Below is a small trained network, with its code and all its weights. Each question gives an input and a target symbol and asks what happens when units are switched off, that is, made to give their printed mean instead of their output.

import numpy as np


def w(rows, s, z=0):
    codes = np.array(rows[::2]) - 128.0
    scale = np.full(codes.shape[1], s)
    scale[-1] = z or s
    return codes * scale


def norm(h):
    return h / np.sqrt((h * h).mean(-1, keepdims=True) + 1e-5)


def f(y):
    return np.maximum(y, 0)


def softmax(a):
    e = np.exp(a - a.max(-1, keepdims=True))
    return e / e.sum(-1, keepdims=True)


def log_softmax(a):
    a = a - a.max(-1, keepdims=True)
    return a - np.log(np.exp(a).sum(-1, keepdims=True))


def net(x, mask):
    ids = ['Παβγδεημτψ'.index(c) for c in x.split()]
    T = len(ids)
    res = E[ids] + P[:T]
    r = norm(res)
    for j in range(2):
        rows = slice(3 * j, 3 * j + 3)
        q, k, v = (r @ M[0][rows].T for M in (Q, K, V))
        z = softmax(np.where(np.tri(T) > 0, q @ k.T / 3**0.5, -1e9)) @ v
        o = O[0][rows]
        res = res + np.where(mask[j], z, o[:, -1]) @ o[:, :-1]
    y = f(norm(res) @ A[0][:, :-1].T + A[0][:, -1])
    res = res + np.where(mask[2:10], y, B[0][:, -1]) @ B[0][:, :-1]
    return log_softmax(norm(res)[-1] @ U[:, :-1].T + U[:, -1])


Q, K, V, O, A, B = {}, {}, {}, {}, {}, {}
E = w([
[110,104,147,215,100,178,121,97,124,111,141],'Π',
[178,130,150,221,133,115,113,150,163,150,93],'α',
[149,162,180,123,120,111,90,50,164,62,127],'β',
[131,177,63,140,57,119,164,112,125,84,88],'γ',
[158,163,207,123,135,163,186,91,120,141,135],'δ',
[191,90,114,145,107,149,132,162,164,99,156],'ε',
[149,122,157,198,158,139,120,179,81,58,110],'η',
[117,2,102,147,211,115,174,111,141,122,46],'μ',
[89,105,154,197,112,97,207,152,185,75,164],'τ',
[110,118,184,95,52,87,104,148,90,157,126],'ψ',
],0.0052)
P = w([
[242,52,144,224,65,2,158,57,37,116,189],'0',
[206,113,111,210,127,90,141,87,85,116,197],'1',
[194,117,130,197,109,110,147,95,107,101,175],'2',
[184,117,145,181,101,123,145,108,124,103,155],'3',
[166,116,151,158,109,136,138,122,136,100,142],'4',
[152,127,157,154,113,146,122,126,148,105,128],'5',
[140,132,157,136,114,160,134,136,154,118,114],'6',
[125,136,160,120,117,169,126,144,163,117,107],'7',
[114,141,149,108,128,178,116,156,165,121,92],'8',
[102,148,154,90,129,179,119,157,177,113,84],'9',
[93,157,159,63,129,192,120,159,175,117,70],'10',
[85,161,157,49,144,198,125,142,184,108,57],'11',
[71,149,177,37,122,201,111,167,188,116,45],'12',
],0.0032)
Q[0] = w([
[97,135,154,74,69,102,88,145,99,160,120],'H1',
[159,45,208,169,67,128,146,126,134,97,83],'H1',
[114,84,192,130,122,226,158,146,216,51,7],'H1',
[124,84,111,139,140,61,138,31,83,189,163],'H2',
[208,59,170,129,68,102,113,199,144,93,139],'H2',
[129,79,2,77,166,86,131,139,79,175,152],'H2',
],0.0076)
K[0] = w([
[102,63,115,149,188,170,137,145,188,95,68],'H1',
[95,220,130,76,137,202,127,133,171,113,107],'H1',
[85,191,150,1,123,130,133,107,137,128,50],'H1',
[188,204,96,149,71,123,142,148,166,97,230],'H2',
[102,148,119,145,211,179,161,76,163,104,98],'H2',
[128,215,208,147,64,105,111,96,79,133,233],'H2',
],0.0064)
V[0] = w([
[128,89,188,114,116,102,116,132,47,204,208],'H1',
[148,156,181,104,160,114,39,65,170,101,150],'H1',
[108,115,65,136,56,52,55,108,78,115,139],'H1',
[136,99,121,74,161,124,145,147,13,2,142],'H2',
[172,91,94,96,164,9,154,91,132,194,105],'H2',
[52,138,141,172,141,106,137,74,53,136,73],'H2',
],0.0037)
O[0] = w([
[78,160,171,64,178,162,103,181,110,244,185,252],'H1',
[155,169,149,80,183,79,45,44,131,107,168,250],'H1',
[61,148,63,112,53,124,27,183,185,102,84,113],'H1',
[81,134,110,23,171,139,125,177,3,24,158,178],'H2',
[112,119,115,10,145,34,136,113,139,219,70,143],'H2',
[46,152,146,177,166,117,124,73,50,146,89,117],'H2',
],0.0033,0.0014)
A[0] = w([
[89,120,52,150,60,97,91,153,156,64,40,75],'N1',
[161,166,104,160,203,239,165,74,187,90,83,105],'N2',
[59,114,63,95,125,111,143,160,134,145,29,142],'N3',
[2,90,161,32,118,112,63,195,123,215,76,1],'N4',
[109,122,118,172,87,196,92,85,116,141,188,58],'N5',
[91,108,154,71,209,122,182,132,109,200,118,113],'N6',
[97,155,148,169,94,87,128,110,92,156,170,177],'N7',
[86,107,106,88,205,57,68,72,166,92,101,67],'N8',
],0.0043,0.0027)
B[0] = w([
[150,252,120,46,165,160,200,117,108,182,132,177],'N1',
[96,197,217,64,85,196,59,171,168,152,154,233],'N2',
[111,151,63,129,38,179,134,156,131,118,65,201],'N3',
[16,94,157,104,88,200,2,230,187,179,141,251],'N4',
[168,73,110,112,37,190,141,38,104,113,129,177],'N5',
[156,110,215,107,183,197,164,119,128,169,165,222],'N6',
[69,187,86,115,218,153,139,124,187,133,109,233],'N7',
[144,199,120,126,117,48,41,47,168,32,167,181],'N8',
],0.0041,0.0027)
U = w([
[97,96,102,202,67,208,132,20,88,131,147,57],'Π',
[193,154,142,242,141,82,101,138,163,207,48,120],'α',
[144,165,119,84,159,60,62,38,156,58,134,115],'β',
[144,215,34,90,105,136,216,124,113,124,55,140],'γ',
[170,128,190,72,219,157,207,80,101,181,164,148],'δ',
[254,59,105,82,55,133,144,177,138,105,175,169],'ε',
[140,156,137,195,177,131,99,208,3,46,97,32],'η',
[119,5,84,94,170,103,157,99,117,119,32,188],'μ',
[42,119,140,184,120,77,244,160,211,66,191,6],'τ',
[53,140,147,63,101,140,48,186,147,185,163,216],'ψ',
],0.0057,0.0011)

Each question gives the input, a string of symbols that net reads in full, and the target symbol t.
The units are the heads (3 rows each of Q, K, V and O) and the neurons (one row each of A and B). Each row of codes is followed by its name. A weight is (code - 128) times the scale printed after its matrix; where a second scale follows, it is the last column's (O, A, B and U).
mask holds one flag per unit, heads first, then neurons. A switched-off unit (its flag False) gives its mean, the last column of its rows in O or B, instead of its output. The means were averaged over made-up inputs and are rounded, as every weight is.
A unit's drop is (log p(t) with every unit on - log p(t) with that unit switched off) / (log p(t) with every unit on - log p(t) with every unit switched off).
The circuit of an input: a set's keep is (log p(t) with only the set's units on - log p(t) with every unit switched off) / (log p(t) with every unit on - log p(t) with every unit switched off). Starting from all 10 units, units are removed one at a time, each time the one whose removal leaves the highest keep (on an exact tie, the one counted first), for as long as the keep stays at least 0.8.
circuit, biggest first: the units of the circuit, biggest drop first
top k neurons: the k neurons with the biggest drops, biggest first
which heads matter: for each layer, one digit per head in row order, 1 if its drop is at least 0.15 and else 0, layers parted by /
drop of u: that unit's drop, to one decimal
input ψ β Π ψ α ψ, target α: circuit, biggest first	(H2; H1; N4; N2)
input α τ Π Π ε α μ δ δ δ ε α, target δ: circuit, biggest first	(H1)
input Π α β Π τ μ μ Π Π α, target β: circuit, biggest first	(H1; H2; N8)
input ψ ε ε ψ, target ε: circuit, biggest first	(H2; N4)
input ψ μ Π α, target ψ: circuit, biggest first	(H1; H2)
input μ α δ ε μ Π γ Π μ, target γ: circuit, biggest first	(H1; N1)
input δ α α μ τ, target δ: circuit, biggest first	(H2; H1; N6)
input β δ β ψ δ ψ Π ψ β ψ, target β: circuit, biggest first	(H1; N4; H2)
input ε δ ψ α μ ε β ε δ α τ, target δ: circuit, biggest first	(H1; H2)
input ε Π μ η τ α α Π β β ψ γ ε, target γ: which heads matter	11
input δ Π μ ψ Π Π, target ψ: which heads matter	11
input ε Π τ μ ε γ α ψ τ, target ψ: circuit, biggest first	(H2; N4)
input ε α μ ε β ε, target β: circuit, biggest first	(H1; H2)
input μ Π γ ψ β ψ γ ψ η ε ψ Π β, target β: top neuron	(N8)
input ψ η μ ε β Π β α ψ ε β τ, target β: circuit, biggest first	(H1; N8)
input ψ δ ψ ε Π α ψ γ ψ, target γ: top 2 neurons	(N1; N4)
input ψ Π ψ, target Π: top 2 neurons	(N5; N4)
input ψ ψ η ψ, target η: which heads matter	01
input ψ ε ε δ Π μ ψ ψ γ Π ε η, target γ: top 2 neurons	(N1; N3)
input ψ ψ ε ψ Π ψ, target Π: top neuron	(N5)
input μ Π ε δ δ μ η ε ψ μ δ η η, target δ: top 2 neurons	(N6; N4)
input ψ ψ γ Π ε ψ ε δ ψ ψ δ μ, target δ: top 2 neurons	(N6; N4)
input ψ ψ γ Π Π μ, target γ: drop of N3	0.1
input ψ ψ β ε β Π ψ ψ δ ψ, target δ: drop of N7	0.1
